Below is a small trained network, with its code and all its weights. Each question gives an input and a class and asks what happens when units are switched off, that is, made to give their printed mean instead of their output.

import numpy as np


def w(rows, s, z=0):
    codes = np.array(rows[::2]) - 128.0
    scale = np.full(codes.shape[1], s)
    scale[-1] = z or s
    return codes * scale


def f(y):
    return np.maximum(y, 0)


def log_softmax(a):
    a = a - a.max(-1, keepdims=True)
    return a - np.log(np.exp(a).sum(-1, keepdims=True))


def net(x, mask):
    res = np.array(x, float).reshape(1, 8) / 4 @ E
    y = f(res @ A[0][:, :-1].T + A[0][:, -1])
    res = res + np.where(mask, y, B[0][:, -1]) @ B[0][:, :-1]
    return log_softmax(res[-1] @ U[:, :-1].T + U[:, -1])


A, B = {}, {}
E = w([
[168,163,163,36],'x0',
[132,255,116,117],'x1',
[153,125,142,139],'x2',
[139,116,149,140],'x3',
[102,98,156,142],'x4',
[47,106,155,157],'x5',
[107,138,106,112],'x6',
[172,124,152,138],'x7',
],0.009)
A[0] = w([
[184,56,118,108,121],'N0',
[119,125,173,76,118],'N1',
[131,114,98,149,122],'N2',
[148,159,105,145,253],'N3',
[69,147,87,55,200],'N4',
[74,119,104,121,36],'N5',
[91,105,155,152,74],'N6',
[178,131,116,50,142],'N7',
[131,49,149,170,69],'N8',
[108,193,139,153,91],'N9',
[129,134,53,195,64],'N10',
[122,169,152,146,190],'N11',
[154,91,145,133,122],'N12',
[94,126,125,133,170],'N13',
[180,77,90,196,150],'N14',
[138,208,151,158,79],'N15',
[193,152,73,127,196],'N16',
[100,101,119,248,126],'N17',
[85,131,93,132,210],'N18',
[72,173,186,149,133],'N19',
],0.013,0.0033)
B[0] = w([
[160,117,109,103,209],'N0',
[103,213,186,199,171],'N1',
[134,177,114,140,158],'N2',
[100,37,151,91,213],'N3',
[198,62,178,213,211],'N4',
[147,136,153,64,164],'N5',
[169,107,116,42,174],'N6',
[81,210,212,151,229],'N7',
[179,170,67,77,206],'N8',
[194,88,78,57,194],'N9',
[2,172,157,193,203],'N10',
[170,64,91,107,185],'N11',
[77,140,51,104,169],'N12',
[144,83,146,124,175],'N13',
[112,207,146,92,208],'N14',
[173,93,84,74,204],'N15',
[66,79,195,106,234],'N16',
[99,179,167,131,255],'N17',
[151,72,172,139,205],'N18',
[86,92,130,91,194],'N19',
],0.0064,0.0073)
U = w([
[73,157,153,169,195],'0',
[99,135,88,157,203],'1',
[61,235,191,254,97],'2',
[143,116,121,225,184],'3',
[149,90,18,78,1],'4',
],0.007,0.0034)

Each question gives the input, the list of numbers given to net, and the class t.
The units are the neurons (one row each of A and B). Each row of codes is followed by its name. A weight is (code - 128) times the scale printed after its matrix; where a second scale follows, it is the last column's (A, B and U).
mask holds one flag per neuron, in row order. A switched-off neuron (its flag False) gives its mean, the last column of its row in B, instead of its output. The means were averaged over made-up inputs and are rounded, as every weight is.
A unit's drop is (log p(t) with every unit on - log p(t) with that unit switched off) / (log p(t) with every unit on - log p(t) with every unit switched off).
The circuit of an input: a set's keep is (log p(t) with only the set's units on - log p(t) with every unit switched off) / (log p(t) with every unit on - log p(t) with every unit switched off). Starting from the 12 units with the biggest drops (on a tie, the unit counted first), units are removed one at a time, each time the one whose removal leaves the highest keep (on an exact tie, the one counted first), for as long as the keep stays at least 0.8.
units of the circuit, in order: the units of the circuit, biggest drop first
most important unit: the unit with the biggest drop
top k neurons: the k neurons with the biggest drops, biggest first
drop of u: that unit's drop, to one decimal
input [3,5,8,-5,0,1,2,-7], class 4: units of the circuit, in order : N9, N10
input [8,-6,-3,1,4,-1,-4,-6], class 2: most important unit : N1
input [-8,-4,-4,-6,-7,-5,-1,6], class 2: units of the circuit, in order : N10, N14
input [-4,5,7,2,2,-4,-4,2], class 4: units of the circuit, in order : N7, N15
input [8,-4,1,3,1,-3,-1,-8], class 2: top 2 neurons : N7, N1
input [1,-8,8,-7,-7,5,0,6], class 4: top 2 neurons : N8, N7
input [-8,-2,3,6,1,2,3,-5], class 2: top 2 neurons : N17, N10
input [-8,-8,-8,4,5,-6,-7,-6], class 2: top 3 neurons : N17, N14, N10
input [-7,-7,7,0,-6,6,2,4], class 2: top 2 neurons : N17, N14
input [7,0,6,3,1,-3,6,-6], class 2: top 2 neurons : N7, N1
input [-7,-5,3,5,5,-3,7,7], class 2: top 2 neurons : N17, N14
input [1,6,-8,-4,1,4,6,6], class 3: top 2 neurons : N4, N8
input [-3,8,-8,6,-5,-2,-6,-5], class 4: drop of N9 : 0.3
input [-7,0,-1,8,-2,-6,2,-3], class 2: drop of N10 : 0.3
input [8,-7,-1,2,0,3,7,-5], class 2: drop of N15 : 0.2
input [-1,-7,4,4,4,-3,0,-5], class 4: most important unit : N8
